Here is a tiny trained network, its code and every weight. The questions are about switching its units off for an input and a class, where a switched-off unit gives its printed mean instead of its output.

import numpy as np


def w(rows, s, z=0):
    codes = np.array(rows[::2]) - 128.0
    scale = np.full(codes.shape[1], s)
    scale[-1] = z or s
    return codes * scale


def f(y):
    return y / 2 * (1 + np.tanh(0.7978845608 * (y + 0.044715 * y**3)))


def log_softmax(a):
    a = a - a.max(-1, keepdims=True)
    return a - np.log(np.exp(a).sum(-1, keepdims=True))


def net(x, mask):
    res = np.array(x, float).reshape(1, 3) / 4 @ E
    y = f(res @ A[0][:, :-1].T + A[0][:, -1])
    res = res + np.where(mask, y, B[0][:, -1]) @ B[0][:, :-1]
    return log_softmax(res[-1] @ U[:, :-1].T + U[:, -1])


A, B = {}, {}
E = w([
[64,213,173,139,213,56,166,76],'x0',
[157,101,92,92,237,6,166,207],'x1',
[38,203,43,149,94,178,93,220],'x2',
],0.013)
A[0] = w([
[97,134,90,115,172,83,141,231,60],'N1',
[88,188,144,127,108,139,121,24,121],'N2',
[70,174,127,151,71,177,120,105,159],'N3',
[193,76,100,122,105,126,125,205,114],'N4',
[54,236,125,119,156,122,122,159,61],'N5',
[176,121,168,136,99,148,130,8,198],'N6',
[129,129,95,119,97,162,123,232,137],'N7',
[168,70,132,124,95,125,123,167,201],'N8',
[134,46,114,138,131,121,137,189,178],'N9',
[100,189,108,160,118,116,158,134,83],'N10',
[115,152,186,124,187,104,152,33,140],'N11',
[146,57,145,129,80,155,150,79,180],'N12',
[198,45,136,107,112,146,125,105,253],'N13',
[142,103,124,157,154,113,107,110,87],'N14',
[183,55,141,146,166,93,147,103,144],'N15',
[141,110,152,136,71,167,127,127,188],'N16',
[114,171,114,141,103,176,141,104,88],'N17',
[195,95,122,95,162,56,142,127,123],'N18',
[133,121,64,119,85,190,132,173,108],'N19',
[117,150,135,127,127,58,116,144,109],'N20',
[155,102,124,121,59,171,104,108,227],'N21',
[105,209,143,117,179,114,130,88,178],'N22',
[92,162,115,105,71,136,134,176,205],'N23',
[118,101,109,129,82,141,110,118,160],'N24',
],0.015,0.0062)
B[0] = w([
[191,162,13,198,78,144,161,86,226],'N1',
[62,123,106,15,57,96,51,83,218],'N2',
[74,101,197,100,202,173,72,137,247],'N3',
[162,149,133,60,52,105,47,147,214],'N4',
[149,201,79,85,213,221,112,65,222],'N5',
[33,154,4,139,9,73,168,100,252],'N6',
[142,109,103,223,83,59,63,160,231],'N7',
[180,162,128,82,119,162,85,166,206],'N8',
[179,150,127,67,80,123,76,146,199],'N9',
[141,154,109,81,172,176,122,100,173],'N10',
[101,31,136,188,77,35,176,80,254],'N11',
[122,173,83,145,123,197,161,117,218],'N12',
[135,233,113,67,149,215,163,166,245],'N13',
[149,101,137,130,133,134,137,132,147],'N14',
[180,115,204,58,177,141,167,149,238],'N15',
[125,133,114,193,181,150,203,140,213],'N16',
[143,101,176,92,173,141,104,124,189],'N17',
[219,106,225,128,187,116,172,156,248],'N18',
[104,99,165,229,144,102,111,154,233],'N19',
[164,120,117,172,151,140,178,116,176],'N20',
[112,164,128,215,186,176,236,171,243],'N21',
[78,106,148,98,150,130,199,33,222],'N22',
[128,101,158,180,163,139,68,156,216],'N23',
[129,121,134,191,176,141,140,144,189],'N24',
],0.024,0.019)
U = w([
[151,226,20,140,138,181,227,99,251],'0',
[24,85,127,56,1,47,181,110,125],'1',
[200,171,204,11,93,122,149,204,122],'2',
[195,24,203,125,168,22,195,72,48],'3',
[88,92,227,196,178,116,118,209,68],'4',
[78,104,175,20,201,149,35,64,44],'5',
[218,118,54,169,47,44,39,131,88],'6',
],0.0074,0.003)

Each question gives the input, the list of numbers given to net, and the class t.
The units are the neurons (one row each of A and B). Each row of codes is followed by its name. A weight is (code - 128) times the scale printed after its matrix; where a second scale follows, it is the last column's (A, B and U).
mask holds one flag per neuron, in row order. A switched-off neuron (its flag False) gives its mean, the last column of its row in B, instead of its output. The means were averaged over made-up inputs and are rounded, as every weight is.
A unit's drop is (log p(t) with every unit on - log p(t) with that unit switched off) / (log p(t) with every unit on - log p(t) with every unit switched off).
unit that matters most: the unit with the biggest drop
top k neurons: the k neurons with the biggest drops, biggest first
drop when u is switched off: that unit's drop, to one decimal
input [-8,7,1], class 6: top 2 neurons -> N7, N1
input [8,3,0], class 3: top 3 neurons -> N11, N13, N6
input [-8,1,6], class 6: top 3 neurons -> N7, N4, N9
input [8,1,-6], class 3: top 2 neurons -> N18, N15
input [0,-7,7], class 4: unit that matters most -> N19
input [6,0,-4], class 1: top 2 neurons -> N6, N2
input [-1,1,-7], class 2: top 2 neurons -> N15, N18
input [-3,-7,1], class 4: top 2 neurons -> N3, N1
input [5,8,0], class 3: top 2 neurons -> N18, N13
input [-2,1,-7], class 2: top 3 neurons -> N15, N18, N1
input [-5,1,8], class 6: top 3 neurons -> N7, N1, N4
input [1,-6,2], class 5: top 2 neurons -> N2, N3
input [-6,-5,1], class 4: drop when N19 is switched off -> 0.5
input [-4,1,6], class 6: drop when N7 is switched off -> 0.2
input [2,1,-5], class 3: drop when N18 is switched off -> 0.2
